Below are the code and all the weights of a small trained network. Each question names an input and a target symbol and asks about switching units off, where a switched-off unit gives its printed mean instead of its output.

import numpy as np


def w(rows, s, z=0):
    codes = np.array(rows[::2]) - 128.0
    scale = np.full(codes.shape[1], s)
    scale[-1] = z or s
    return codes * scale


def f(y):
    return np.maximum(y, 0)


def softmax(a):
    e = np.exp(a - a.max(-1, keepdims=True))
    return e / e.sum(-1, keepdims=True)


def log_softmax(a):
    a = a - a.max(-1, keepdims=True)
    return a - np.log(np.exp(a).sum(-1, keepdims=True))


def net(x, mask):
    ids = ['Ωαηθτψ'.index(c) for c in x.split()]
    T = len(ids)
    res = E[ids] + P[:T]
    r = res
    for j in range(2):
        rows = slice(2 * j, 2 * j + 2)
        q, k, v = (r @ M[0][rows].T for M in (Q, K, V))
        z = softmax(np.where(np.tri(T) > 0, q @ k.T / 2**0.5, -1e9)) @ v
        o = O[0][rows]
        res = res + np.where(mask[j], z, o[:, -1]) @ o[:, :-1]
    y = f(res @ A[0][:, :-1].T + A[0][:, -1])
    res = res + np.where(mask[2:6], y, B[0][:, -1]) @ B[0][:, :-1]
    return log_softmax(res[-1] @ U[:, :-1].T + U[:, -1])


Q, K, V, O, A, B = {}, {}, {}, {}, {}, {}
E = w([
[171,120,122,188,86,121,254,126],'Ω',
[44,50,140,76,136,206,168,194],'α',
[117,97,145,33,89,94,117,75],'η',
[152,71,30,109,164,190,161,128],'θ',
[179,175,201,94,185,169,207,52],'τ',
[27,146,146,197,146,170,104,19],'ψ',
],0.0085)
P = w([
[124,84,215,146,33,140,172,169],'0',
[72,77,125,127,203,109,185,205],'1',
[91,121,69,144,205,117,167,123],'2',
[138,130,56,129,186,127,139,99],'3',
[113,153,40,161,196,149,154,25],'4',
[118,197,1,156,200,168,138,15],'5',
],0.005)
Q[0] = w([
[99,123,146,121,126,94,188,95],'head 1',
[122,117,113,135,189,173,145,88],'head 1',
[131,133,140,130,144,122,138,124],'head 2',
[162,142,160,143,51,96,3,190],'head 2',
],0.056)
K[0] = w([
[193,160,144,119,165,58,180,136],'head 1',
[192,132,221,105,144,191,149,105],'head 1',
[73,102,106,150,67,136,100,133],'head 2',
[59,199,73,114,245,2,154,127],'head 2',
],0.044)
V[0] = w([
[150,149,73,130,114,101,136,113],'head 1',
[111,157,137,119,255,135,105,136],'head 1',
[167,152,155,167,212,174,187,127],'head 2',
[106,163,196,141,99,98,135,74],'head 2',
],0.021)
O[0] = w([
[175,147,199,142,132,91,187,144,12],'head 1',
[224,139,106,160,169,118,52,184,37],'head 1',
[150,168,77,94,81,165,73,255,229],'head 2',
[207,96,219,150,128,198,63,109,255],'head 2',
],0.0087,0.004)
A[0] = w([
[115,116,178,13,143,59,105,69,68],'neuron 1',
[201,145,121,155,183,39,92,171,71],'neuron 2',
[135,150,99,118,169,10,108,157,23],'neuron 3',
[78,228,87,95,126,91,91,183,3],'neuron 4',
],0.014,0.0023)
B[0] = w([
[77,250,92,102,96,98,58,214,226],'neuron 1',
[34,2,155,116,118,170,137,111,253],'neuron 2',
[238,97,107,134,136,185,124,179,193],'neuron 3',
[168,153,241,177,104,66,173,84,240],'neuron 4',
],0.0081,0.0057)
U = w([
[61,75,166,88,101,148,163,198,217],'Ω',
[119,131,3,90,193,125,148,110,254],'α',
[67,165,159,164,157,115,103,48,23],'η',
[175,119,151,161,79,73,247,150,62],'θ',
[151,197,103,81,88,112,73,203,52],'τ',
[177,92,165,144,136,143,79,161,123],'ψ',
],0.0051,0.0048)

Each question gives the input, a string of symbols that net reads in full, and the target symbol t.
The units are the heads (2 rows each of Q, K, V and O) and the neurons (one row each of A and B). Each row of codes is followed by its name. A weight is (code - 128) times the scale printed after its matrix; where a second scale follows, it is the last column's (O, A, B and U).
mask holds one flag per unit, heads first, then neurons. A switched-off unit (its flag False) gives its mean, the last column of its rows in O or B, instead of its output. The means were averaged over made-up inputs and are rounded, as every weight is.
A unit's drop is (log p(t) with every unit on - log p(t) with that unit switched off) / (log p(t) with every unit on - log p(t) with every unit switched off).
The circuit of an input: a set's keep is (log p(t) with only the set's units on - log p(t) with every unit switched off) / (log p(t) with every unit on - log p(t) with every unit switched off). Starting from all 6 units, units are removed one at a time, each time the one whose removal leaves the highest keep (on an exact tie, the one counted first), for as long as the keep stays at least 0.8.
circuit, biggest first: the units of the circuit, biggest drop first
most important unit: the unit with the biggest drop
k most important neurons: the k neurons with the biggest drops, biggest first
which heads matter: for each layer, one digit per head in row order, 1 if its drop is at least 0.15 and else 0, layers parted by /
drop of u: that unit's drop, to one decimal
input τ α α ψ ψ τ, target τ: which heads matter -> 01
input θ Ω θ θ Ω, target θ: most important unit -> head 2
input τ τ η η, target ψ: which heads matter -> 11
input ψ η Ω η τ, target ψ: circuit, biggest first -> head 2; head 1
input θ α α, target θ: which heads matter -> 01
input θ θ η ψ, target θ: 3 most important neurons -> neuron 4; neuron 2; neuron 1
input α θ η α, target α: which heads matter -> 01
input ψ ψ ψ τ ψ, target ψ: which heads matter -> 11
input ψ τ η, target ψ: circuit, biggest first -> head 1; head 2
input ψ τ θ τ θ Ω, target ψ: circuit, biggest first -> head 2; head 1
input η Ω η, target τ: which heads matter -> 00
input η ψ η ψ Ω η, target τ: which heads matter -> 10
input η θ θ α α, target η: which heads matter -> 01
input η Ω θ α Ω Ω, target η: most important neuron -> neuron 3
input η ψ η ψ ψ Ω, target η: 2 most important neurons -> neuron 3; neuron 1
input τ ψ η τ θ Ω, target τ: drop of head 2 -> 1.0
input ψ τ ψ, target ψ: drop of head 2 -> 0.4
input ψ η ψ ψ Ω τ, target ψ: drop of head 2 -> 0.4
input ψ τ θ, target ψ: drop of head 2 -> 0.5
input θ α ψ, target θ: most important neuron -> neuron 4
